In the rows, 128 means zero.
Each row is followed by its class.
[135 150 116 156 130 150 113 135  51 120 113 142 116 136 161 132 120  33
 149 133 111 106 114 136 151 132 113 122 109 168 146 124 135 134 131 135
 144 136 106 125 129 126 158  39  99 133 115 145 130 100 134 133 139 139
 121 120  57  93 124 107 101 128 110 113 157 134  83 148 128 116 124 229
 152 164 112 120]  (37)
[132 112 137 116 114 153 120 127 104  94 128 106 119 122 140 134 105  98
 146 133 107 112 116 146 126 140 100 109 119 152 121 126 114 140 160 112
 123 135 116 129 130 127 134  61 112 128 122 134  93 128 131 124 123 122
 130 121  90 131 137 139 125 122  92 123 124 136 117 134 134 128 107 153
 143 140 130 124]  (45)
[133 131 126 119 137 170 121 125  58  88 124 123 117 142 170 126 113  45
 142 136 114 120 115 141 113 138 102 107  96 154 146 125 158 130 140 117
 132 123 102 144 131 127 150  69  86 133 118 146 113 106 129 132 132 148
 126 125  78  89 132 131 128 124 121 133 146 134 120 154 136 120 127 172
 146 138 123 120]  (37)
[142 184 142 183 135 169 117 147  76  83 120 128 119 137 158 121 124  19
 124 121  71 111 103 145 149 150 106 103  95 187 150 126 124 140 137 143
 142 139 125 136 135 127 155  48 111 134 129 143 136 103 128 136 136 117
 128 119  40  93 143 101 129 123 137 117 155 136 110 135 127 116 137 237
 142 169 114 126]  (37)
[121 125 145 123 111 152 115 129  89 110 125 115 121 136 138 124 114  93
 140 129 114 123 115 129 116 135 100 104 126 156 121 128 126 140 153 125
 133 130 119 128 138 126 150  68 111 134 126 138 120 127 130 121 123 114
 129 116  82 130 127 136 125 124 105 126 128 135 104 138 149 125 114 160
 144 146 115 128]  (45)
[138 167 131 144 131 190 116 133  29 142 123 122 114 141 156 128 106  61
 154 141 124 128 106 135 133 137 107 118  98 162 146 133 155 134 144 130
 139 120  97 119 142 128 178  54 100 139 115 136 141 104 130 133 151 132
 119 126  60  99 122 107 120 122 135 111 137 138  94 137 138 105 130 249
 150 123 114 116]  (37)
[125 112 138 120 115 130 130 130  78 108 126 146 128 141 133 129 122  87
 143 126 132 126 121 135 111 132 108 114 136 160 125 132 125 138 160 132
 135 138 114 122 128 124 132  69 110 127 118 141 125 130 132 133 130 111
 131 120  81 115 120 138 127 124 107 120 126 137 113 135 139 110 117 151
 144 178 113 127]  (53)
[130 126 138 126 123 126 130 123  67 116 126 138 120 138 132 125 124  57
 143 131 136 134 127 138 105 131 108 114 126 148 124 130 136 128 158 129
 137 128 103 129 134 126 126  64 103 125 122 139  96 132 123 132 130 113
 129 120  76 155 119 124 122 126 114 122 134 144 109 139 143 115 124 139
 141 168 119 132]  (53)
[120 121 128 140 123 104 136 134  84 116 124 146 117 141 121 126 128 108
 137 119 126 129 127 137 119 124 120 116 137 144 131 127 121 136 153 131
 129 130 116 129 125 126 114  84 109 128 119 138 108 135 122 124 128 115
 126 117  88 138 121 129 121 125 104 113 130 136 127 133 137 114 110 121
 142 200 121 132]  (53)
[125 122 134 130 130 138 121 122  95 106 128 130 120 127 146 127 116  37
 137 135 124 124 121 128 117 134 108 114 123 147 130 132 133 129 148 124
 139 124 108 123 131 125 135  62 106 130 130 137 100 121 125 131 127 121
 142 119  76 128 123 123 121 133 110 123 134 136  97 143 136 113 120 162
 138 149 118 130]  (53)
[135 124 130 111 123 156 123 127  61 103 124 115 118 139 151 124 112  94
 143 137 112 124 117 133 122 138 106 110 119 148 139 123 149 134 167 123
 136 126 104 138 132 126 152  75  93 136 117 137 127 112 127 126 135 134
 131 121  89 103 129 133 130 120 110 126 135 135 111 146 139 124 125 170
 143 134 124 122]  (51)
[127 125 135 128 135 134 117 123 107  91 121 123 125 129 163 132 114  38
 138 129 103 117 118 132 132 134 110 109 111 146 119 129 130 138 138 126
 139 136 121 137 131 129 135  72 101 128 132 140  95 114 123 138 119 130
 135 118  72 119 131 125 120 130 101 123 142 139 111 148 134 120 124 156
 141 154 121 129]  (46)
[140 147 120 150 136 155 119 128  65 108 106 102 107 125 163 135 115  87
 142 142  90 107 107 136 165 142 102 108  99 147 124 125 126 146 144 119
 143 139 119 113 132 131 162  68  95 144 131 134 108 117 139 133 130 133
 127 110  68 109 136 122 119 125 101 117 143 134 110 147 129 133 120 225
 143 147 108 111]  (39)
[138 137 125 129 120 172 132 139  68 112 121 122 114 126 124 131 119  96
 130 132 119 114 113 138 122 136 108 120 111 158 148 133 128 136 157 121
 127 130 105 126 125 130 143  73 113 129 117 135 128 116 128 128 143 122
 126 124  81 105 123 125 131 118 112 116 114 138 108 136 128 122 122 192
 147 142 129 121]  (51)
[138 118 127 125 136 132 134 124  81 109 121 133 120 123 139 132 122  67
 137 134 125 133 121 132 118 132 117 115 115 137 132 124 130 136 158 120
 135 131 113 123 125 123 122  86 104 132 127 139  92 124 124 131 129 126
 127 120  87 130 128 119 125 127 112 119 136 137 116 138 138 115 126 155
 138 157 120 130]  (53)
[130 112 131 105 142 129 136 115  68  97 118 137 117 136 152 125 123  56
 129 135 127 134 118 132 100 134 113 117 120 135 137 129 146 130 156 119
 134 128 116 135 120 128 125 105  87 130 131 134 103 122 122 140 131 132
 130 123  95 116 125 135 125 126 130 131 140 132 122 145 138 110 131 137
 133 158 115 123]  (53)
[135 145 142 135 117 135 119 130  88 106 126 112 126 137 157 124 118 109
 129 124 102 134 127 124 122 131 127 105 145 157 143 127 135 134 151 137
 137 133 108 162 135 126 142  82 115 123 137 134 132 119 125 125 136 113
 122 130  71 114 133 136 145 111 108 107 132 132 105 141 132 132 130 144
 140 151 144 135]  (51)
[124 115 135 115 114 137 104 128 113 105 119 123 116 128 148 128 117  73
 140 127 122 123 122 126 116 136 110 123 127 149 122 133 127 132 147 130
 132 135 114 133 131 126 146  67 110 129 124 127 114 124 128 125 126 121
 131 121  90 130 128 131 123 123  99 120 126 137 102 143 138 121 118 152
 142 136 122 127]  (45)
[128  98 128 123 125 110 129 126  81 103 115 143 117 135 141 132 127  83
 139 124 127 128 124 142 112 129 116 116 124 145 126 126 130 137 157 119
 133 137 117 124 127 128 118  79 100 131 120 139  96 133 127 133 124 128
 128 115  89 131 130 137 119 128 104 116 131 136 122 135 140 101 113 129
 142 190 112 131]  (53)
[118 120 132 121 119 140 131 139  95 102 129 128 116 112 127 130 121  91
 140 131 125 117 120 152 114 131 104 112 114 143 125 126 116 132 161 111
 124 134 110 121 122 129 116  65 117 127 112 147  82 145 124 129 135 117
 124 117  99 135 129 126 123 126 114 122 129 133 127 130 136 119 112 133
 137 164 120 123]  (53)
[116 102 134 121 122 102 130 124 102  91 125 149 121 134 139 125 120  46
 143 126 125 128 108 145 104 131 115 118 123 145 122 124 110 139 153 123
 131 136 113 128 132 126 107  59 102 126 119 147  75 136 135 132 120 119
 134 109  90 139 129 150 115 129 105 123 136 138 120 140 142 104 113 110
 144 193 111 138]  (53)
[176 121 104 110 161 136 114 116  33  80  93 146 115 156 197 128 118   4
 135 130  87 130 100 107 145 138 153 108 118 170 159 126 163 136 131 146
 157 145 138 145 124 131 178 111  71 139 134 122 183  74 136 149 129 155
 139 126  48  62 114 143 125 123 108 117 152 143  74 168 125 106 153 230
 147 146  99 123]  (37)
[136 127 145 119 108 149 128 140 109 149 129 103 118 114 104 133 115 149
 136 135 122 125 121 133 104 137 102 111 137 152 122 130 104 136 183 123
 129 129 122  98 129 129 138  82 141 128 120 118 115 152 119 124 114  78
 123 116  83 156 126 142 129 116 104 114 111 134 108 118 137 145 111 180
 140 120 129 131]  (39)
[137 116 124 116 133 141 118 120  69 110 119 139 119 137 157 129 114  35
 141 136 131 142 123 120 116 131 120 116 116 148 138 131 150 128 144 132
 139 133 104 133 130 122 147  81  91 127 122 137 129 111 130 137 129 131
 133 125  77 107 117 130 124 126 112 123 134 138  93 155 127 109 127 165
 145 144 113 130]  (51)
[127 129 129 128 128 123 126 129  66 105 129 138 120 140 137 127 108  74
 140 126 122 129 120 133 122 126 119 114 132 154 140 128 137 132 147 134
 131 132 108 142 134 127 132  74 105 127 129 145 124 117 128 131 129 124
 124 123  74 113 121 127  91 123 110 117 134 137 108 142 134 115 125 149
 140 166 129 126]  (51)
[118 122 134 124 114 152 123 129  78 132 130 154 119 149 150 127 124  70
 134 130 152 128 118 148  81 137 106 127 126 173 123 131 139 133 149 142
 130 119 122 111 139 127 154  69 119 133 117 141 151 124 138 133 141 114
 129 121  91 117 125 124 128 123 145 138 117 140 114 143 143 110 120 188
 143 148  85 121]  (29)
[130 103 118 106 136 137 130 122  85 103 118 143 118 131 162 128 122  47
 132 138 131 125 113 141  96 132 111 129 107 148 128 126 140 134 154 117
 132 131 118 123 116 127 131  84 101 140 122 144 103 120 130 137 127 132
 128 118  91 115 125 136 126 126 123 134 134 142 115 146 141 112 122 155
 139 143 105 128]  (53)
[137 140 137 130 117 170 124 135  48 111 130  92 115 129 134 131 110 129
 152 140 105 123 116 128 142 137 102 107 136 147 144 129 143 122 163 121
 129 124 100 143 135 128 160  66  99 136 117 139 119 118 125 121 137 127
 120 119  69 106 133 128 131 110 100 116 124 132 108 139 138 140 116 184
 150 136 138 124]  (51)
[116 121 138 132 114 122 121 130  99 112 126 111 118 133 138 129 116 105
 142 125 102 121 128 132 134 134 111 111 138 147 123 123 120 140 145 131
 133 130 112 128 133 127 140  65 111 131 124 137 104 133 129 126 120 121
 126 120  85 132 155 132 122 123  87 116 131 135 115 131 138 129 117 132
 141 168 119 127]  (45)
[135 133 132 128 144 152 135 130  53  93 117 120 108 128 147 130 121  84
 141 138 121 123 113 144 115 138 105 117 100 139 134 122 141 138 164 109
 134 127 110 124 132 133 136  77  93 137 119 135  87 127 123 139 130 130
 124 117  77 119 140 129 125 131 120 126 142 138 128 138 139 119 125 170
 140 159 112 118]  (53)
[108 129 141 127 122 137 116 127  96 118 126 105 120 134 140 135 110 109
 144 137 115 124 120 132 140 133 109 111 127 138 116 130 120 141 148 129
 140 127 109 128 135 130 146  70 105 125 127 134 103 128 128 124 124 122
 126 121  84 133 131 130 124 123  95 120 127 134 107 137 140 132 114 155
 138 136 125 126]  (45)
[131 117 131 108 134 135 132 121  68 105 121 145 108 143 148 126 121  67
 133 129 133 137 119 129  89 132 109 122 128 149 137 128 148 130 155 122
 127 128 113 128 126 122 132  96 101 132 121 137 120 122 127 129 131 103
 128 124  91 116 123 137 135 126 129 133 142 139 116 145 142 107 129 143
 144 154 108 129]  (53)
[132 117 126 139 134 121 136 131  55 103 121 155 112 137 137 130 128  28
 142 121 124 124 118 144 103 131 118 117 122 159 133 128 121 139 165 121
 142 138 114 116 124 126 121  58 102 132 115 145 130 126 126 139 128 112
 126 113  63 124 119 126 119 132 110 112 142 139 116 143 146 102 120 168
 142 207 106 130]  (53)
[124 122 141 128 111 154 118 130  85 103 125 125 120 135 144 136 116  91
 149 129 117 114 119 138 119 140 104 108 130 168 125 127 123 139 149 135
 129 133 114 125 134 131 148  45 109 135 117 137 118 124 132 125 125 121
 127 113  76 120 134 128 127 126  99 116 131 136 111 134 137 119 110 174
 144 149 111 124]  (45)
[116 123 132 132 120 115 129 130  70 102 127 139 119 143 142 130 120  72
 146 122 133 134 127 136 118 105 112 114 128 149 110 126 136 137 147 127
 137 136 104 140 140 127 118  56  97 127 116 148  99 135 127 131 125 126
 127 118  80 128 125 133 119 123 103 122 139 135 117 146 143 107 112 121
 141 198 116 131]  (53)
[119 109 139 115 113 138 119 133 125  89 130 117 117 119 132 126 117  93
 141 126 103 117 125 138 107 135 102 108 130 147 123 126 119 125 148 119
 126 132 118 136 129 127 130  77 112 126 123 132 100 132 127 126 119 116
 131 118  93 136 129 142 128 122  93 120 128 136 115 135 134 121 119 122
 141 142 133 134]  (45)
[126 127 137 130 130 135 130 131  88  94 132 143 123 137 141 125 123  51
 131 127 131 123 125 147  94 140 108 118 116 160 134 131 133 127 154 124
 131 125 111 131 128 123 128  78 110 128 122 144 103 123 125 133 126 113
 127 122  88 120 125 123 129 125 134 128 138 136 123 140 139 105 125 141
 139 165 116 131]  (53)
[124 109 133 116 128 127 132 126  95 108 123 129 112 125 135 143 124  81
 130 134 130 127 121 138 111 129 112 118 117 134 120 127 124 134 158 116
 133 128 124 111 126 126 124  83 111 126 121 133  91 133 122 130 125 118
 128 114  91 136 126 130 120 133 109 126 130 136 112 136 138 118 120 134
 143 150 107 130]  (53)
[123 118 127 135 124 116 127 130  72 110 117 148 117 132 146 130 125  49
 147 132 124 126 120 136 116 130 115 117 124 153 124 134 120 131 154 129
 138 156 114 119 132 124 126  64 114 129 118 139 102 125 131 135 126 124
 126 115  76 128 120 125 120 132 105 118 136 144 105 142 135 113 120 158
 143 186 108 154]  (53)

Each row is followed by its class. Each block has new classes.
[119 129 126 131 129 133 127 121 130 119 132 129 132 135 129 134 125 125
 143 137 128 127 127 126 130 124 126 122 132 132 134 127 134 121 131 142
 129 127 135 112 133 127 129 129 131 125 124 111 128 133 129 124 132 116
 132 128 131 129 130 126 128 126 130 128 131 135 129 135 130 132 126 126
 129 130 123 130]  V
[103 137 129 159 129 134 117 109 119 117 126 113 142 165 140 133 117 117
 162 131 107 139 131 129 116 128 113 112 125 136 168 130 138 150 125 125
 132 132 140  92 134 120 142 123 130 130 104 154 131 131 146 134 139 126
 149 116 133 136 151 156 119 106 114  94 124 145 118 156 162 136 168 124
 122 145 116 167]  J
[128 119 128 130 122 120 137 151 135 128 131 128 130 121 131 126 128 132
 126 131 124 131 129 135 125 137 122 126 141 119 126 127 136 131 118 130
 139 135 124 134 129 129 133 128 129 133 130 132 129 130 134 138 128 123
 132 120 136 132 125 133 127 129 127 131 122 136 127 119 128 125 134 149
 123 121 129 123]  J
[120 125 128 137 137 129 119 133 126 123 122 125 128 126 132 128 121 128
 135 129 117 131 133 125 119 133 116 119 127 132 130 126 131 137 128 134
 126 129 121 131 132 121 134 148 133 128 119 138 120 136 129 129 126 122
 137 126 128 128 121 129 129 119 124 116 122 119 127 145 138 126 143 123
 125 131 122 143]  J
[130 126 138 128 126 124 126 139 130 129 127 135 126 136 127 125 133 125
 120 128 121 130 120 125 134 133 137 132 121 132 129 129 134 114 128 134
 128 122 137 113 126 122 130 128 128 116 137 121 131 138 127 129 130 135
 124 123 127 124 127 126 132 130 128 127 129 137 138 135 127 128 121 129
 126 115 126 122]  A
[120 121 131 125 124 129 131 155 138 128 128 129 127 113 126 125 136 132
 112 122 122 131 138 132 124 134 125 132 109 121 122 127 125 123 120 129
 134 132 130 132 129 128 124 136 138 124 138 123 134 141 134 125 127 125
 127 121 121 120 126 124 128 136 121 128 125 146 134 114 127 135 135 147
 129 128 127 129]  J
[122 130 130 135 121 112 131 124 135 123 126 124 129 141 128 138 130 128
 136 133 120 134 114 134 127 152 140 136 135 133 145 131 135 119 133 127
 137 112 136 109 128 125 127 119 120 124 125 134 125 135 133 125 129 139
 133 129 129 131 133 134 128 119 130 119 130 132 129 141 133 133 129 129
 122 122 124 141]  T
[ 96 122 131 153 124 124 127 135 128 122 127 118 136 160 125 126  89 128
 151 129 100 136 126 133 122 131 137 119 117 127 164 131 151 128 128 149
 122 131 145  86 136 109 140 127 124 119 126 129 135 132 158 139 161 137
 143 105 123 129 132 144 120 122 130 107 116 143 130 141 142 152 152 151
 114 119 117 141]  A
[129 131 125 130 127 131 125 144 112 128 122 122 131 119 126 128 128 128
 126 127 130 130 129 130 124 131 118 126 122 129 121 132 128 134 120 131
 133 131 122 143 126 130 130 128 126 123 128 127 129 127 128 135 122 124
 132 131 129 110 124 113 131 124 136 127 120  86 123 119 127 128 130 134
 128 137 128 126]  V
[120 124 126 141 127 134 122 122 128 120 117 123 134 131 129 130 127 136
 141 123 118 128 132 137 120 123 123 124 121 126 136 126 135 139 121 134
 127 129 124 138 130 121 135 125 126 120 120 138 129 135 132 130 128 106
 131 114 126 134 133 132 125 115 126 118 119 122 122 129 131 132 152 147
 124 134 123 132]  A
[122 128 129 138 129 108 132  98 130 123 137 129 129 166 136 129 125 125
 143 133 124 128 118 118 132 119 149 121 136 128 150 131 134 116 139 127
 139 134 150  86 134 115 123 132 125 126 126 137 124 136 137 128 141 139
 134 118 125 126 140 133 128 130 126 140 127 144 132 158 132 138 113 119
 127 116 126 138]  T
[120 128 129 139 126 133 130 157 147 127 121 122 136 135 123 128 125 128
 135 131 112 130 133 136 120 140 124 129 112 129 139 127 135 128 116 136
 134 135 130 118 130 125 138 132 127 121 125 137 127 134 130 135 135 130
 131 124 122 129 128 137 123 127 125 123 120 128 130 113 136 128 160 151
 118 124 122 132]  A
[120 125 124 138 125 123 124 133 127 128 123 126 129 151 133 128 127 125
 135 130 103 133 124 137 121 131 142 127 122 129 156 131 146 116 141 146
 113 122 138  98 130 122 121 125 124 113 125 136 132 150 141 112 139 136
 128 117 129 136 150 142 128 117 124 119 121 129 131 137 139 129 139 134
 124 119 122 127]  A
